Below are the code and all the weights of a small trained network. Each question names an input and a class and asks about switching units off, where a switched-off unit gives its printed mean instead of its output.

import numpy as np


def w(rows, s, z=0):
    codes = np.array(rows[::2]) - 128.0
    scale = np.full(codes.shape[1], s)
    scale[-1] = z or s
    return codes * scale


def f(y):
    return y / 2 * (1 + np.tanh(0.7978845608 * (y + 0.044715 * y**3)))


def log_softmax(a):
    a = a - a.max(-1, keepdims=True)
    return a - np.log(np.exp(a).sum(-1, keepdims=True))


def net(x, mask):
    res = np.array(x, float).reshape(1, 3) / 4 @ E
    y = f(res @ A[0][:, :-1].T + A[0][:, -1])
    res = res + np.where(mask, y, B[0][:, -1]) @ B[0][:, :-1]
    return log_softmax(res[-1] @ U[:, :-1].T + U[:, -1])


A, B = {}, {}
E = w([
[48,116,104,71,94,81,127,218,160,149],'x0',
[113,199,163,174,123,98,4,162,157,191],'x1',
[103,58,154,208,166,182,153,137,121,202],'x2',
],0.016)
A[0] = w([
[188,179,192,239,255,238,166,64,59,121,166],'neuron 0',
[126,161,247,231,175,106,18,127,163,194,45],'neuron 1',
[205,213,79,90,136,123,54,134,95,154,68],'neuron 2',
[204,202,192,205,225,170,166,91,68,184,4],'neuron 3',
[28,158,117,49,153,49,86,166,185,122,57],'neuron 4',
[96,123,153,100,119,37,101,89,118,167,87],'neuron 5',
[158,32,181,198,162,218,186,112,91,158,247],'neuron 6',
],0.0081,0.0025)
B[0] = w([
[127,148,70,70,126,204,103,104,234,71,253],'neuron 0',
[191,207,120,135,75,140,183,217,50,144,249],'neuron 1',
[159,134,187,214,177,94,127,160,108,111,186],'neuron 2',
[36,167,114,69,155,110,170,71,147,197,208],'neuron 3',
[99,152,54,86,196,66,102,88,208,112,229],'neuron 4',
[138,111,141,185,134,86,78,87,155,139,159],'neuron 5',
[114,12,74,87,33,204,49,74,78,246,233],'neuron 6',
],0.011,0.017)
U = w([
[150,143,163,230,83,132,110,175,57,184,159],'0',
[111,100,173,196,138,142,147,138,131,108,2],'1',
[119,62,98,114,98,169,106,90,141,191,126],'2',
[155,124,100,64,98,108,254,142,101,96,176],'3',
[122,165,116,100,132,101,88,101,211,111,174],'4',
[160,123,191,183,164,81,86,108,154,102,126],'5',
],0.015,0.0046)

Each question gives the input, the list of numbers given to net, and the class t.
The units are the neurons (one row each of A and B). Each row of codes is followed by its name. A weight is (code - 128) times the scale printed after its matrix; where a second scale follows, it is the last column's (A, B and U).
mask holds one flag per neuron, in row order. A switched-off neuron (its flag False) gives its mean, the last column of its row in B, instead of its output. The means were averaged over made-up inputs and are rounded, as every weight is.
A unit's drop is (log p(t) with every unit on - log p(t) with that unit switched off) / (log p(t) with every unit on - log p(t) with every unit switched off).
The circuit of an input: a set's keep is (log p(t) with only the set's units on - log p(t) with every unit switched off) / (log p(t) with every unit on - log p(t) with every unit switched off). Starting from all 7 units, units are removed one at a time, each time the one whose removal leaves the highest keep (on an exact tie, the one counted first), for as long as the keep stays at least 0.8.
units of the circuit, in order: the units of the circuit, biggest drop first
unit that matters most: the unit with the biggest drop
top k neurons: the k neurons with the biggest drops, biggest first
drop of u: that unit's drop, to one decimal
input [7,-4,-1], class 4: unit that matters most : neuron 1
input [1,5,-7], class 5: units of the circuit, in order : (neuron 2; neuron 0)
input [7,2,4], class 4: top 2 neurons : (neuron 6; neuron 4)
input [2,0,0], class 4: top 3 neurons : (neuron 6; neuron 1; neuron 2)
input [-2,5,-6], class 5: units of the circuit, in order : (neuron 6; neuron 2)
input [1,-8,0], class 2: top 2 neurons : (neuron 1; neuron 6)
input [8,3,6], class 4: top 3 neurons : (neuron 4; neuron 6; neuron 2)
input [-7,8,-1], class 0: top 3 neurons : (neuron 1; neuron 2; neuron 4)
input [1,-3,-1], class 3: top 3 neurons : (neuron 6; neuron 0; neuron 4)
input [-5,4,-7], class 0: top 2 neurons : (neuron 4; neuron 0)
input [-1,5,5], class 0: top 2 neurons : (neuron 1; neuron 4)
input [2,5,0], class 0: top 2 neurons : (neuron 0; neuron 1)
input [-1,2,-6], class 5: top 2 neurons : (neuron 0; neuron 2)
input [6,8,8], class 0: units of the circuit, in order : (neuron 1)
input [7,-5,-7], class 4: top 2 neurons : (neuron 4; neuron 1)
input [6,3,6], class 0: top 2 neurons : (neuron 0; neuron 1)
input [7,-4,-7], class 4: drop of neuron 4 : 0.2
input [8,1,4], class 4: drop of neuron 6 : 0.5
input [-3,-1,-8], class 5: drop of neuron 1 : 0.2
